[[ 437   77  164 -418 -371]
 [-256  -44  309  377 -268]
 [ -23 -263  128  -30   36]] ans = -44

[[ -24  313 -150 -422  283  126  236]
 [ -65  298 -196 -522  302  121  263]] ans = 298

[[ 191  223 -146   21  191 -354  179]
 [ 166  -60   22  307  166  294  198]
 [ -25  283 -131   59  -25 -554    9]] ans = -60

[[189 -88 -30  27  73 464]
 [123 -75  42 -24  18 180]] ans = -75

[[ 233 -213 -126  261]
 [ 518 -157 -138  557]] ans = -157

[[ 466   82   50 -202   46]
 [ 407  103   37 -181   27]
 [ 480  129   39 -231   29]] ans = 103

[[  31 -183  -55   64   28]
 [ 319 -568 -121 -101 -127]
 [ -39 -557 -300  595  234]] ans = -568

[[ 176 -231 -274  248]
 [ 448 -608 -462  318]] ans = -608

[[-365  560  501  498  405 -321]
 [ 360 -384 -571 -496 -257  119]] ans = -384
---
 1.11   1.56   1.92   2.03   1.24   0.07  -1.26 | 2.03, 2.03

  18.3    32.4    59.9  -102.2   110.5    15.7   198.9 | -102.2, 198.9

 0.12  -0.02  -0.18  -0.15   0.00  -0.11  -0.06 | -0.15, 0.12

 13.12    9.08  -14.07   -6.48   -4.52   -0.57    6.21 | -6.48, 13.12

-0.02  -1.56  -1.23  -1.46   1.86   0.10  -0.04 | -1.46, 1.86

 1.653   0.057  -0.810  -0.639  -1.567 | -0.810, 1.653

  0.86    8.39  -14.12   -4.41    8.98
 -3.36   15.76    3.08    3.81  -13.98
 21.51   14.65   16.79    7.58   12.09
| 3.08, 21.51
---
50,65,48,49,70
49,48,81,26,5
⇒ 48

7849,2784,5902,8586,7747,6444
8187,7190,7537,8401,7764,7235
5520,9447,6024,5386,7767,7239
⇒ 9447

5,28,13,30,-33,-15,-25 ⇒ 28

8,7,1,2 ⇒ 7

20,93,83,65 ⇒ 93

433,-201,317,723,-254,-387
169,-296,128,628,40,-507
⇒ -296

-664,480,-58,420,-363,207
-172,-204,-153,539,194,-774
-201,322,-297,689,93,-583
⇒ 322
---
[ 861 -720 -951 -977 -772] result: -951, 861

[-26  33  16 -14 -23] result: 16, 33

[76 17 21 46 44] result: 21, 76

[9242 6720 1028 7943 7010] result: 1028, 9242

[[-12  16 -12 -11 -15  15  -9]
 [ 14  -5  11  22  23  -7   3]
 [ 12  13  -1  -3 -28  26  -8]] result: 22, 26

[[1 4 9 7 5 7 5]
 [6 7 3 5 5 5 6]
 [8 6 0 4 4 4 8]] result: 5, 9

[[5283 1925 8263 8974 1923 2559 7181]
 [3676 1621 6814 5975 5316 7154 7522]
 [2516 5285 9001 1008 5261 3790 7532]] result: 5975, 9001
---
-50  -45  83  -32  4  135
-53  332  -375  256  -480  105
-12  67  74  -6  -48  -23
gives 135, -12

160  145  -574  243 gives 243, 160

-62  -2  -5  -443  -116  -569
-114  -3  -2  164  -154  114
-201  -3  -5  -263  -70  -406
gives -569, -201

7  -77  536  372  -199  193  -349
399  -9  -112  -381  400  126  184
gives -349, 399

580  319  -324  159  -19  131 gives 131, 580

-166  -394  -205  -276  -525  -497  361 gives 361, -166

329  -323  260  342  -115  -549  30 gives 30, 329

-74  -468  -155  276 gives 276, -74

378  464  144  18  41  492 gives 492, 378

-192  -171  -577  490  222 gives 222, -192
---
[9914 6792 1021 9005 7745] result: 9914, 7745

[3831 3557 4145 7945 9069 1294] result: 3831, 1294

[8319 4594 9732 3086] result: 8319, 3086

[[6 8 3 0 4]
 [7 4 4 7 2]
 [6 8 1 1 7]] result: 6, 7

[3 0 2 5 6 9 8] result: 3, 8

[6 7 4 4 0] result: 6, 0

[2081 5125 8425 8007 4100 8267 8547] result: 2081, 8547

[[5998 4824 5073 5160 4320 4976 4991]
 [6056 2967 5215 8988 5117 4363 8560]
 [6779 2140 8397 3100 5458 6091 8054]] result: 5998, 8054

[[-364 -388  593  391 -625  302]
 [-455 -457  -59   53  193  346]] result: -364, 346

[[-803 -821 -982  901  520 -741]
 [ -88 -442 -249   55 -429   90]] result: -803, 90
---
[-105, -210, 555, 232, -373] => 555, 555
[[210, 117, 314, 85, -384], [254, 117, 146, 193, -44], [-171, -193, 116, 458, 279]] => 146, 458
[-98, 61, -312, 0, -29, -250, -564] => 0, 61
[64, -196, -427, -65, 92, 335, -513] => -65, 335
[-112, -585, -127, 2, -621] => -127, 2
[-278, -6, -313, -572, 584, -560, -265] => -572, 584
[[-63, -24, -48, 92, 3], [-267, -104, 32, 234, -31], [-117, 6, -440, 104, 177]] => 32, 234
[-6, -439, -52, 442, -183] => -52, 442
[174, -208, -437, -3, 409, 183, -464] => -3, 409
[-498, -34, 171, -138, -256] => 171, 171
---
-273  -229   -68  -229   241   507  -529
-366   370  -180   190   195  -446    96
-444    65   446  -207    44   155    27
value -444

 -88    10   164  -495 value 10

 377   -26  -101   296    74
-400   -46   405   177   447
value -46

 374  -198   545  -148  -118  -130   465 value -130

-129  -472   212   260 value 212

-250  -563   323   222   188    82
 160   255    34  -454  -174     8
value -250
---
513,111,11,-255,-520,-64 Answer: -255

-170,502,-187,377,289,-497 Answer: -187

-531,-205,401,304,-195
-64,25,125,11,-246
Answer: -246

-603,-378,-171,-49
-456,21,72,-528
Answer: -528

-492,250,388,-280,-552,91 Answer: -492

99,-1,152,73,-443,-227,-99 Answer: -227

13,451,-98,-10,-133,-275
-311,-103,-228,259,-223,245
Answer: -275

130,-147,-446,-327,215,292,-158
-250,-94,422,75,386,-309,36
Answer: -327
